Every row comes from one small tree of marks. The marks that hang from a mark follow it in brackets, in alphabetical order. Every link used is in the known rows. Which tree was each row made from?
Each row is shifted at random along 7 fixed directions that mean nothing.
Known rows:
kemet(kavov revet sidima(gaveru)): [ -62   88 -212  143  -40  138   42  -21  -40  118  111  189 -122  -11
  235   35    2 -221  -99   21  241   24   85  260  -27  180 -145  150
   19 -285  148   95 -162 -134 -162 -147 -103   90  -26  -23   31  -57
  -58 -251  114  -18 -212  134  121 -108  -59]
kemet(kavov(gaveru(volop(kubu tetuzub(nobi)))) revet sidima): [ -75   72 -309  164    6  211  197  -79 -146  375  205   84   65  112
  206  -34   40 -298  356  -78  250   81   41  453  -79   85 -141  190
   79 -241  228    6  -92  -49 -295 -109  -64   75   30   52   34  -78
   63 -161  131  -79 -233  119  178 -250 -152]
gaveru(neruge sidima(kavov(tetuzub)) volop(revet)): [ -91  253 -363   82  -31  157  228  -20 -133  369  182   94   43  192
   43   98  -40 -255  174 -167  288   55   14  269 -103   89 -180  210
  -22 -215   78   25  -26  -89 -317 -138  -26   94   96   82    2  -39
  105 -239  177 -136 -285  122  141 -207  -49]
volop(kubu(rileg(demov) sidima(gaveru)) nobi revet tetuzub): [-133   20 -273   15   44  -77  174 -222  -89   11   -4  -33 -280    6
 -222  -33  -68 -288  137  -59  115   21  -56  352 -307   94 -170   44
  140 -289  -52  111  -58    9 -240 -171  -71   96 -100 -146  110  -84
  177  -56  286 -142 -209   26  288 -127   45]
rileg(demov(kubu(nobi(revet) tetuzub(volop))) kemet neruge): [-152  -88 -214  157 -155 -123  133 -224  194   43  167  -95   50  118
 -146   55 -238 -541  247   50   54    8   -6  112 -172  174 -165   60
  122 -523   49  141 -158   -1 -296 -250   28  148   40  -21 -108  192
  247  -28   74  -67    0 -127  176 -291  -28]
sidima(gaveru(volop(kubu(nobi rileg tetuzub))) kemet(kavov)): [-119   74 -297  164  -48   66  177   12  175  227  244  152   -2   61
   41   41  -67 -572  -18   56  127    2  115  177 -117  146 -201  166
  -41 -401  183 -101 -119  -55 -326 -294  -42   25  -16  -86  -96  -15
  187 -187  195  -19 -131  258  268 -344  -89]
demov(kubu(sidima(tetuzub)) neruge revet): [ -64 -250 -309  123  -22 -348 -154   20  425 -228  -37  222 -341 -186
  124    8   21 -376 -202   68  -32   17 -171  -85 -147  259  -33  -83
  255 -496 -277  -81  -42  -24 -343 -111 -311  -46 -396 -417  167  140
  -20 -144   80   -5    9 -136  226  -17  269]
kavov(gaveru(neruge sidima volop(kubu)) tetuzub(nobi)): [-144  284 -240  175  -32  366  -65 -147   93  -14  337  219 -287  -35
 -345 -222   70    5 -163   20  354  -59  230  673 -154  150 -158  390
  -17 -354 -331  186  -47  -64 -176  -22  -36  229 -179  -44  123 -130
 -218 -202  368  -90 -238  376  251 -260 -244]
kubu(nobi sidima tetuzub): [ -61 -213 -192   44  105  -74  106 -153  240    5  122   69 -300   -2
  128   70 -115   37  -88   57 -113  -49   58   53 -109  193 -313   93
  193 -517 -245  341   23 -100 -328 -141  -57   97 -102 -224   93  242
   13 -143  220  -29  -70  -34  105 -145   72]
demov(kubu(nobi rileg sidima(gaveru kemet)) neruge revet): [ -53  -75 -334  -43   95    0  448 -344  153   73  124  -10 -419   82
 -389 -191 -276 -139 -135   67  -73  -37  182  210 -519  142 -386   25
  129 -477 -235  150   38  -89 -339 -233   19   68 -177 -370  103   43
  330  -15  334  -69 -389  213  287 -270 -161]
rileg(demov(revet) kemet(kavov(sidima)) neruge): [ -67  241    5  314  164  401  147   18 -388  131  112  287  465  276
  228   89   66 -200  322  -92  168    9 -153  302  146  -29   -6  469
 -116 -134  275  225    4   10 -397   44 -164   68  502  191   31  -57
   35 -262  103   34 -389   31  348 -101 -187]
kubu(nobi sidima(kemet(revet)) tetuzub): [ -79 -124 -176  228  -71  -37  352 -279  205  335  204  280 -213  121
  222  125  -77   27  138   57  -12  -11   15  166 -139  226 -215  362
  211 -432  -59  247  -14   57 -451 -130   52  -16  213 -289  110   16
   88 -361  197  -87 -424  -82  169 -360   30]
sidima(kavov(gaveru(neruge)) tetuzub(volop)): [   9  163 -303    7  133  121  222   41 -132  273  229   -2   50  149
  119   56  -28   -1   -4  -53  112  -14  108  373   62   43 -331  180
  -12 -401  304  160   -6  -81 -300  -86  -48   63   38   89   10  133
   12 -192  165   29 -107  299   43 -109 -128]
rileg(demov kubu neruge): [-172  136 -177  169 -166  -43   -8 -219 -113 -282   97 -159  -36  116
  -62   44 -104 -355  210  -49  236  -29 -137  185  -38  157  -12  131
  116 -315  -44  109 -127  -28 -186 -206   49  307  129  -13    0   31
   68  -86   34 -166 -111 -142  139  -97  -37]
kubu(nobi(revet) rileg(neruge)): [ -46 -112 -305   85    7 -144  137 -115  110   30   62 -213  137  203
  134  131 -271 -276  392    3   20   28 -138 -213   97  184 -333  -55
  146 -465  204   -5   -7 -103 -353 -153   25  119  167  -96  -52  214
  225 -118 -150  -94   64 -255    0 -159   36]
tetuzub(kavov(sidima) volop): [-151  -81 -265  148 -190   82  116 -260  272  313  197  153 -299  -40
 -110   95  -24 -235  256 -104   98    9  149  250 -321  272 -145  195
  227 -333  -75  202  -39  -69 -250    8   84  129 -124 -236   50  -41
   55  -80  418 -274 -223  -76  130 -306  -82]
sidima(kemet tetuzub(kavov volop)): [ -36 -106 -161  229  -66 -175  180  -51   99  271  198  365 -237  -89
  321  254  215 -140  113 -107  -72  -14  -92  383 -155  179  -28  359
  198 -314  288   41    4  202 -423   58  -55  -88   18 -284  175  -29
   15 -300  370 -135 -370   -5  256 -180  103]
volop(kubu(rileg) nobi tetuzub): [-110 -164 -234  133   90 -179  -75   -6  269 -114  -51  118 -136  -60
   24   96   71 -362  158  -28   11    5 -107   22  -62  166 -166   37
  176 -323  -64  -73   43   15 -392  -22 -198   17  -95 -291   86   -8
   79 -121  119 -136   81 -156  238 -152  167]
sidima(gaveru(neruge) tetuzub(kavov nobi)): [ -51   -8 -222   41  209  -17  283   -2 -243  319  118  254  -62  -20
  200  250  222 -382  248 -255 -170   58 -109  383 -322  -29   -9  188
  122 -205  395  -68  115   77 -513    2 -207  -16  -25 -146  209  158
  323    1  350 -120 -404  141  419  -44   10]
tetuzub(kavov(gaveru(neruge volop(kubu(sidima) revet))) nobi): [-111  231 -227  212   83  492  187   19 -134  581  316  193  373  210
   16  -54   38 -132  654  -66  202   36  131  368   91   44 -187  439
  -45 -252  192  146   -2  -69 -429   35  -80   96  289  101   28  -95
   -3 -180  234  -28 -248  152  203 -293 -193]
demov(kubu(nobi rileg sidima tetuzub) neruge): [ -81  112 -159  219  266  254  260  -86 -201  -11  148  250   74  187
  255  -11   50 -292  152  -69  -53   44  -35  170 -184    5  -42  304
   31 -241  -49  -27  187  -52 -499   10 -184  -61  138  -56  168  143
  209 -130   67    2 -453   79  471 -136 -234]
demov(kubu(sidima(gaveru kavov kemet)) neruge): [ -33  233 -315  229  -24  162  -79  215   14   46  175  109  263  154
   83   42   25 -460  142   70  341    1 -219 -179  312  157    7  156
 -112 -326  128 -116 -205 -110 -256 -275 -151  -22  180  -28  -98 -103
  -95 -399 -105   44    6  176  122 -136  -29]
sidima(gaveru(volop(kubu)) kavov(tetuzub)): [-112  166 -430  154 -368 -200  -86 -105  178  -55  214  -86 -395  -61
   10    9  -41 -356 -122   36  436   -1  -38  294  -28  322  -40   52
  156 -402  -34 -132 -258  -35  -54 -318   75  129 -255 -123  -11  -83
 -130 -313   70 -213  -17   61   -7 -190   60]
tetuzub(kavov(gaveru(volop(kubu nobi revet)) sidima(kemet))): [ -28  -57 -252  121  126  119  -19   61   61  249  138  146   36    2
   40  -46   42  -40  268  -33  114  -22 -103  230  109  116 -211  215
   58 -290   52  124  -37   -4 -354  -27 -161   28   -2 -126   87 -143
 -116 -232  312  -73  -67   65  158 -126   68]
volop(kubu(rileg tetuzub) nobi revet): [ -14  -29 -171  224   73 -225  -37  -20 -100 -217   71   59 -189   -5
  516    5   79  143  142    4   64   -5 -248  278  176  176 -122  223
  193 -315  102  -66   42  127 -370    3 -118    6   31 -176  257  -18
 -169 -370    0  -44 -188 -214  156   32  196]
demov(kubu neruge revet): [ -36   80 -194  222  -14  -80  -37  -61  -22 -252   67   93 -177    0
  236   -9   64  -97   11   28  124   22 -126  154   27  192  -19  180
  187 -300 -111 -108    8   12 -320   35 -152   22  -47 -164  206   46
  -90 -230  -38  -83 -195 -139  172   17   56]
kubu(nobi rileg(demov neruge) sidima(tetuzub)): [  19 -354 -117  -99  454 -165  330 -114 -209 -148  -23   50 -198    3
  211   54  -85   83  -28 -157 -465  -77 -168  310 -317  -68 -282   60
  167 -404   64  351  260   62 -469  -38 -204   72  -73 -248  286  320
  276   67  392   35 -397   44  399  112   80]
sidima(kavov(gaveru) kemet tetuzub(nobi volop(revet))): [  83  157 -256   55  228  -16  203  193 -217  418  170  116  251  163
  311  160  104 -183  269  -63   41   42 -180  168  234   -1 -226  185
  -50 -336  558  -12  -62   -3 -399  -61 -143 -142  176  168  -49   41
   57 -263  108   52  -24  287  117  -81  -76]
volop(kubu(sidima(kavov(tetuzub))) revet): [  -6    7 -256   90  149 -144  -82  151 -183  -93   -4   43  -52   13
  467   18   48 -137   98  -63  100   15 -288   40  154   99  -61   34
   95 -257   59  -26  -33  -54 -311 -133 -260  -31  -68  -28  131   38
 -118 -285   38  -12  -53  -59  140  125  192]
tetuzub(kavov(sidima(gaveru)) volop(nobi)): [-112 -144 -252  169  -95   91  102 -159  365  467  186  270 -162  -54
 -127  138   55 -160  358  -62   47   10  107  275 -154  254 -160  272
  213 -370   40  230  -13   -7 -326   50   -4   23  -26 -291   63  -66
    3 -142  396 -215 -146  -29  141 -346  -18]
rileg(demov(revet) kemet): [  -7  -64 -129   90  -30 -179  173 -177   17  -20   81  -79 -104   97
   26  113 -129   56  137   55  -12  -39 -118  160   41  163 -289  163
  197 -446   34  299  -62   78 -316  -80   35  126  140 -111   46  104
   31 -155  187  -67  -81 -137   37  -77  128]
kemet(sidima(kavov(gaveru(neruge) tetuzub))): [  41   61 -106  130  387  291  145  116 -275  131  138  397   40   58
  366   -6  199  272 -144  -97  -36  -51   11  550   54  -48 -169  431
   -3 -229  176  264  193   16 -449  139 -311  -78  101  -47  278   78
 -142 -304  256   98 -430  280  308   34  -85]
volop(nobi revet tetuzub): [ -97  169 -165   51  113   37    5 -107  -43  -86  -18   22 -215   55
  -80   56    0 -105 -124  -12  248    4  116  236  -55  119 -289  103
   10 -253 -129  157  -76 -136 -180  -49  -83  125   -5   85   10  -11
   -7 -203   75 -115   17   30  111 -122  -57]
tetuzub(kavov nobi volop(kubu(sidima) revet)): [  17   60 -100   27  319  297  179   56 -198  312  201    0  153  143
  134 -126  -63  310  486   -6  -25  -55  210  336  169   21 -459  297
  -47 -359  145  448   36 -132 -289   63  -54   98  173  177   17  -14
 -155 -142  296  110  -51  190   52 -100 -180]
tetuzub(kavov(gaveru(neruge volop) sidima)): [-211  137 -272  348 -170  471  290 -169  213  806  306  496  266  176
 -108  220  134 -446  605 -160  179   88  147  304 -201  155   -5  554
  138 -189  122   68   82   12 -555  148  -32  -10  316 -183   51 -106
  195 -159  347 -265 -450  -17  305 -517 -170]
demov(kubu(nobi) neruge revet): [-174 -178 -349  189 -351 -284  -65 -326  562 -177   62  -24 -525 -109
 -184  -53 -171 -391  -20  115  193   19   21  -17 -288  422  -82  -41
  351 -500 -430 -110 -145  -60 -242 -199   25  153 -333 -460   96   78
   76 -125   33 -271  -53 -310   93 -273  124]
tetuzub(kavov(sidima(gaveru kemet)) nobi(revet)): [  -4  -31 -201    5  222   83  150   28    5  344   62  214    1  -13
 -104  140   19 -341  202  -77  -78   10  -23   54 -155   45 -230  110
    4 -306  231  144  -17  -99 -326  -54 -182  -72  -13  -58   -4   25
  180  -56  343  -33 -100  215  272 -111  -69]
kavov(gaveru tetuzub(volop(kubu(rileg) revet))): [-198  104 -256  293 -188  -21   34 -199  236  165  172  394 -264  -86
   23   -9  152 -460   53  -16  148   76   77  447 -309  233   28  287
  238 -288   21 -187    0   71 -403  123 -138  -78 -178 -238  161 -107
   66 -141  283 -223 -281  -15  354 -286  -54]
kubu(rileg(demov(revet) kemet neruge) sidima): [ -14  -87  -91  -31  250  -19   40  -92 -165 -415   52  -51 -198  -12
  -70 -178 -194   18 -314   15 -114 -116  -61  301 -194   40 -312   -2
  -31 -457  -53  356  -11  -55 -193 -143 -137  277 -174  -83  119  131
   47   -4  345  110 -203  136  292  120  -22]
rileg(demov kemet(kavov(sidima)) kubu(nobi tetuzub)): [ -64 -188 -112   12  160  -61   32 -143 -107 -329   89 -119 -261  -15
   88 -145 -202  -93 -235    6  -39 -105  -54  343 -195   71 -232   18
   42 -443 -145  402  -75  -67 -194 -357  -76  267 -210  -38   61  219
   35  -32  338   62 -142   91  264   15  -12]
kavov(gaveru(neruge volop(nobi revet)) sidima tetuzub): [  27  487 -261  117  349  453   88   55 -728   29  237    1  319  323
  325  -21  132   56  210 -198  306   96 -260  416  272 -120  -74  305
  -96  -72  191  -40   93  -79 -347  108 -153   63  262  423  145   33
  -74 -249  -49  -63 -286  244  210   92 -294]
kavov(tetuzub(nobi(revet) volop)): [ -87    3 -369  127 -286 -199  201 -342  239  282  213 -157 -218  122
  -80  157 -159 -262  444  -14  184   83   11  109 -114  298 -246   67
  310 -477   86   37 -118  -29 -239  -74  220   53    8  -55  -66  116
  138 -143    7 -284   20 -185  -76 -358  -85]
tetuzub(kavov(gaveru sidima(kemet)) nobi(revet)): [   0 -125  -39  194  285  200  187   -7   74  486   89  589   19  -69
   67  132  207  -43  240  -74 -203  -16   21  336 -156   39 -153  471
   92 -250  209  253  164   68 -523  233 -290 -220  111 -219  209  -12
   56 -172  472  -21 -380  131  426 -162  -49]
kubu(nobi rileg(demov neruge) tetuzub): [ -88  -85 -135   44  126   -5  249 -210   18  -84  130  -93  -73  160
  -23  -10 -248   22   11   29  -94  -82  106  260 -102   82 -400  164
   84 -519   27  361   52  -56 -317 -147   45  207   93  -48   28  246
  163  -60  162   27 -162   18  160 -169  -96]

Which tree is each row?
[ -67  155   13  188  317  227  -44  141  -74   80  -57  338  112   -8
   74   50  163 -125   68    9  131  -23  210  341   89    4 -235  374
 -120 -180   73  196   39  -82 -281  137 -321  -92  143  163   45  -52
 -112 -260  110   83  -19  121  305  -96  -84] | volop(kubu nobi(revet) tetuzub(kavov))
[  40  250 -243  -34  210  137   78   92 -334   13  141 -121   80  163
  204   83  -44   56   96  -76  149   15  -84  106  205   34 -330   92
  -56 -262   36  164  -18 -153 -205  -55  -60  158  104  244   -2   38
  -89 -160  119   -5   -5  159   -7   80  -28] | gaveru(sidima volop(revet))
[  47 -125 -127   40  315  -81  176   70 -117  105  156  257 -193  -60
  301   31  137  250   60  -78 -213  -67 -105  428  -60   20 -254  300
   91 -321   21  224  128  139 -457   14 -206  -16  -22 -185  261  -38
  -92 -220  464   50 -311  159  280    7  180] | gaveru(sidima(kemet) volop(kubu(tetuzub(nobi)) revet))
[ -27   74  -25  418  -69   -3 -237  112   38   42  136  396   10 -132
  475  177  263 -108  295   16  164   15 -172  225  283  241   92  461
   86 -265  266  -53  -70   90 -273  167 -173  -90  125  -49  165  -34
 -294 -434    4  -48 -161 -164  208  -37   76] | tetuzub(kavov nobi(revet))
[-167  104 -378  153 -169   27  128 -252  -13  169  231  132 -296   20
    2  -13   49 -219  202 -135  207   65  -42  454 -296  191   17  186
  263 -252  -33  -64  -22   52 -352  -30  -25   87 -113 -223  206 -130
   39 -165  288 -273 -376  -19  208 -202   -4] | kavov(sidima(gaveru(neruge)) tetuzub(volop(kubu revet)))
[ -48 -124 -257  266 -178 -247   51 -145  -15  165  185  200 -325 -142
  521  210  127 -307  269 -129   51   83 -282  288 -182  259  160  192
  280 -315  215 -119  -71  131 -285  -31  -42  -69 -148 -210  236   99
    7 -288  152 -203 -400 -215  254  -64  116] | kubu(nobi(revet) sidima(tetuzub(kavov volop)))
[-136  121 -175  150  102  311  162  -35   -1  268  192  211  152  120
 -146  -16  -44 -303  228   -5   64   -7  112  275  -85   31 -135  347
  -11 -365  -10  245   -5  -86 -370 -125 -128   51  102   32    9   88
  103  -71  262   50 -223  225  329 -226 -163] | rileg(demov(kubu(nobi tetuzub(kavov(sidima(gaveru(neruge)))))))
[-122   61 -254  113    5  158  128 -110  180  392  120  253 -106   60
 -208   20   -9 -228  -17    1  193   -4  145  243 -178  144 -275  196
   41 -329   24  229 -109  -97 -318  -89  -97   22  -25 -109  -23 -102
   54 -208  357  -63 -116  142  177 -303  -63] | volop(revet tetuzub(kavov(gaveru sidima(kemet))))
[  11  -95 -198  146  203  159  165   17  -67  410  151  344   67   10
  229   94  136  -99  252 -130  -55   28 -135  309  -43   47 -127  310
   86 -221  226   89   78   47 -460   84 -198  -64   60 -124  167  -42
   53 -173  361  -92 -341  100  302 -110   -4] | tetuzub(kavov(gaveru(volop(nobi)) sidima(kemet(revet))))
[  27 -296 -306   24  -10 -343  203 -109  129   65  174 -208 -260   37
  362   61 -194  191  141   11 -158  -50  -62  140   12  223 -437   -1
  289 -582  238  195   27   30 -352 -166   86  120 -124 -273  112  265
   23 -160  173    2  -56 -187  -68  -60  209] | kubu(rileg tetuzub(kavov))
[  44  296 -270  151  110  136  150  -74 -287  196  207  113   40  141
  216  125  104 -100  208  -86  211   86 -173  342  100   53  -99  288
   58 -268  207   14   11  -21 -253   65  -57  -85  123  196   77   38
  -32 -253   30  -78 -215  191  166  -69 -232] | kavov(gaveru(volop) sidima(tetuzub(nobi(revet))))
[ -70    8 -412  128  -77  120 -143  -10  258  118  304  -46   34   74
  -91  -12  -44 -125  212   13  264   10  -91  117  197  217 -226   76
  113 -507  -32   83 -119  -85 -251 -115   -5  209  -91  -85  -19   45
 -154 -194   84  -81  168   56  -37 -230  -14] | kavov(gaveru(neruge volop(tetuzub(nobi))) sidima)
[-127   94 -326  117  -31   76  276 -129 -186  198  165  232 -234   32
   97  -14   24 -426    6 -198  158   24  -38  415 -453   67   23  205
   46 -141    7 -114  -17   22 -352 -199 -100   61  -85 -154  164 -141
  222 -204  342 -203 -613  163  409 -181  -38] | gaveru(neruge volop(kubu(sidima(kavov(tetuzub) kemet(revet)))))
[ -89  250 -230   29  260  403   64   58 -219  135  128    5  173  149
  -87  -86 -101 -248  133  -89  239   11  214  274  -41  -34 -313  166
 -190 -241   -2  168   -7 -247 -191  -92 -144  136   19  321  -60   26
   37  -99  133   43  -62  264  227 -117 -262] | gaveru(neruge volop(kubu(tetuzub(kavov(sidima))) nobi(revet)))
[ -64  141 -355  223 -123  -15  -71   49  106 -143  214  -85  226  228
   73  -23 -104 -328  156  112  385  -35 -240   -6  338  205 -170   47
  -52 -499  246   -6 -251  -22 -226 -339   12  187  211  -87 -158 -150
 -104 -401 -146   85  130   69    9 -236  -41] | volop(kubu(rileg(kemet(sidima(gaveru tetuzub)) neruge)))
[  23  169 -210  191  151  156  166  109 -323  210  160  320   98  119
  521   60  142   45   42  -87  150   26 -116  421  143   35  -57  363
    0 -218  365   32   24   26 -375  -20 -207  -71  193   18  186  -37
 -106 -415   40   63 -447  185  213  -14  -36] | kemet(revet sidima(gaveru(neruge) kavov(tetuzub)))
[ -40  149  -75  206  175  172  188   58  -82  307  134  494   41   37
  194  101  175 -267  -58   -1   44   18   89  387  -55   30 -123  401
  -61 -240  314   47  -21   -5 -406    4 -225 -133  147   41   50  -32
   80 -266  211   36 -316  324  366 -208 -156] | sidima(gaveru kemet(kavov(tetuzub(nobi)) revet))
